Here is a tiny trained network, its code and every weight. The questions are about switching its units off for an input and a target symbol, where a switched-off unit gives its printed mean instead of its output.

import numpy as np


def w(rows, s, z=0):
    codes = np.array(rows[::2]) - 128.0
    scale = np.full(codes.shape[1], s)
    scale[-1] = z or s
    return codes * scale


def norm(h):
    return h / np.sqrt((h * h).mean(-1, keepdims=True) + 1e-5)


def f(y):
    return np.maximum(y, 0)


def softmax(a):
    e = np.exp(a - a.max(-1, keepdims=True))
    return e / e.sum(-1, keepdims=True)


def log_softmax(a):
    a = a - a.max(-1, keepdims=True)
    return a - np.log(np.exp(a).sum(-1, keepdims=True))


def net(x, mask):
    ids = ['αδεζηθλστφω'.index(c) for c in x.split()]
    T = len(ids)
    res = E[ids] + P[:T]
    q, k, v = (norm(res) @ M[0].T for M in (Q, K, V))
    z = softmax(np.where(np.tri(T) > 0, q @ k.T / 4**0.5, -1e9)) @ v
    res = res + np.where(mask[0], z, O[0][:, -1]) @ O[0][:, :-1]
    y = f(norm(res) @ A[0][:, :-1].T + A[0][:, -1])
    res = res + np.where(mask[1:9], y, B[0][:, -1]) @ B[0][:, :-1]
    return log_softmax(norm(res)[-1] @ U[:, :-1].T + U[:, -1])


Q, K, V, O, A, B = {}, {}, {}, {}, {}, {}
E = w([
[117,73,151,131,138,116],'α',
[121,50,159,129,157,111],'δ',
[106,114,137,166,107,107],'ε',
[123,84,150,140,131,111],'ζ',
[102,92,103,174,130,117],'η',
[60,119,66,147,99,143],'θ',
[85,52,168,71,149,149],'λ',
[96,78,161,248,121,131],'σ',
[126,119,102,196,57,168],'τ',
[19,115,94,151,124,181],'φ',
[137,194,98,114,106,98],'ω',
],0.014)
P = w([
[110,108,108,118,132,1],'0',
[126,66,125,80,16,159],'1',
[149,159,222,136,84,100],'2',
[147,103,65,84,197,58],'3',
[146,74,110,133,85,183],'4',
[143,156,184,186,131,129],'5',
[187,140,84,122,197,94],'6',
[176,61,117,137,126,223],'7',
],0.017)
Q[0] = w([
[149,113,145,169,100,155],'h0',
[107,189,128,160,171,147],'h0',
[41,192,242,129,114,17],'h0',
[127,255,135,76,124,42],'h0',
],0.0094)
K[0] = w([
[153,212,92,116,113,117],'h0',
[142,97,240,104,67,135],'h0',
[87,102,165,117,42,11],'h0',
[113,1,31,112,29,56],'h0',
],0.0079)
V[0] = w([
[2,72,183,145,190,180],'h0',
[107,87,111,209,129,128],'h0',
[218,79,194,164,72,124],'h0',
[193,183,183,147,242,58],'h0',
],0.0095)
O[0] = w([
[45,117,196,151,185,153,151],'h0',
[111,164,156,248,206,2,255],'h0',
[211,133,220,111,76,45,208],'h0',
[56,139,95,62,10,87,80],'h0',
],0.0093,0.0033)
A[0] = w([
[161,128,105,100,146,174,117],'n0',
[160,88,93,79,81,78,53],'n1',
[94,140,115,124,196,79,167],'n2',
[98,132,116,122,159,124,13],'n3',
[94,78,72,121,104,110,228],'n4',
[100,123,138,130,76,88,5],'n5',
[85,116,105,106,95,187,208],'n6',
[144,146,180,109,253,66,158],'n7',
],0.015,0.0026)
B[0] = w([
[148,189,118,87,4,95,136],'n0',
[65,156,80,176,120,198,177],'n1',
[70,153,4,118,100,75,198],'n2',
[144,122,139,162,100,111,139],'n3',
[202,137,91,117,156,76,191],'n4',
[64,108,162,74,148,94,163],'n5',
[151,201,191,101,186,149,160],'n6',
[200,194,46,194,123,158,248],'n7',
],0.011,0.012)
U = w([
[106,87,222,147,103,45,145],'α',
[53,116,150,208,196,230,143],'δ',
[127,155,165,135,131,90,9],'ε',
[178,61,167,198,52,191,178],'ζ',
[110,124,50,120,146,1,176],'η',
[118,143,172,113,95,74,30],'θ',
[185,117,82,131,201,136,164],'λ',
[150,130,218,55,171,148,253],'σ',
[221,202,114,86,21,168,89],'τ',
[82,154,176,146,107,118,37],'φ',
[55,105,138,117,13,141,110],'ω',
],0.01,0.0039)

Each question gives the input, a string of symbols that net reads in full, and the target symbol t.
The units are the heads (4 rows each of Q, K, V and O) and the neurons (one row each of A and B). Each row of codes is followed by its name. A weight is (code - 128) times the scale printed after its matrix; where a second scale follows, it is the last column's (O, A, B and U).
mask holds one flag per unit, heads first, then neurons. A switched-off unit (its flag False) gives its mean, the last column of its rows in O or B, instead of its output. The means were averaged over made-up inputs and are rounded, as every weight is.
A unit's drop is (log p(t) with every unit on - log p(t) with that unit switched off) / (log p(t) with every unit on - log p(t) with every unit switched off).
The circuit of an input: a set's keep is (log p(t) with only the set's units on - log p(t) with every unit switched off) / (log p(t) with every unit on - log p(t) with every unit switched off). Starting from all 9 units, units are removed one at a time, each time the one whose removal leaves the highest keep (on an exact tie, the one counted first), for as long as the keep stays at least 0.8.
units of the circuit, in order: the units of the circuit, biggest drop first
unit that matters most: the unit with the biggest drop
top k neurons: the k neurons with the biggest drops, biggest first
input ζ φ ζ σ ε, target α: units of the circuit, in order -> (n7; n2; h0)
input ζ τ σ ζ ω τ δ ζ, target ζ: top 2 neurons -> (n2; n4)
input ζ θ ζ α ζ, target ω: units of the circuit, in order -> (h0; n7)
input σ ζ η λ φ τ φ θ, target δ: top 3 neurons -> (n7; n6; n2)
input σ ζ η τ ζ η α λ, target σ: top 2 neurons -> (n7; n2)
input δ δ θ ζ θ, target λ: unit that matters most -> n4
input σ σ ζ ω ζ, target τ: units of the circuit, in order -> (h0; n6)
input θ λ λ ζ ω λ, target ζ: units of the circuit, in order -> (h0; n2; n6; n5)
input τ η ζ θ φ τ α λ, target ζ: top 2 neurons -> (n5; n2)
input ζ θ φ θ τ, target δ: top 2 neurons -> (n7; n4)
input λ φ ε τ ζ, target ζ: top 3 neurons -> (n2; n7; n1)
input ζ φ α λ ζ, target σ: units of the circuit, in order -> (h0; n6; n7)
input ζ σ η, target α: units of the circuit, in order -> (h0; n2; n7; n5)
input ζ ζ ζ φ η, target δ: top 3 neurons -> (n7; n6; n2)
input ζ λ ζ θ ε λ τ δ, target ζ: units of the circuit, in order -> (n2; n7; n1; h0)
input σ η α τ θ ζ λ η, target σ: units of the circuit, in order -> (h0; n2; n6; n7)
input ζ θ α, target α: top 2 neurons -> (n2; n5)
input ζ ω ζ ζ τ, target ζ: top 3 neurons -> (n7; n2; n4)
input ε ζ ζ σ θ δ λ ε, target σ: units of the circuit, in order -> (h0; n6; n7; n2)
input τ δ ω ζ λ θ, target ω: top 2 neurons -> (n7; n5)
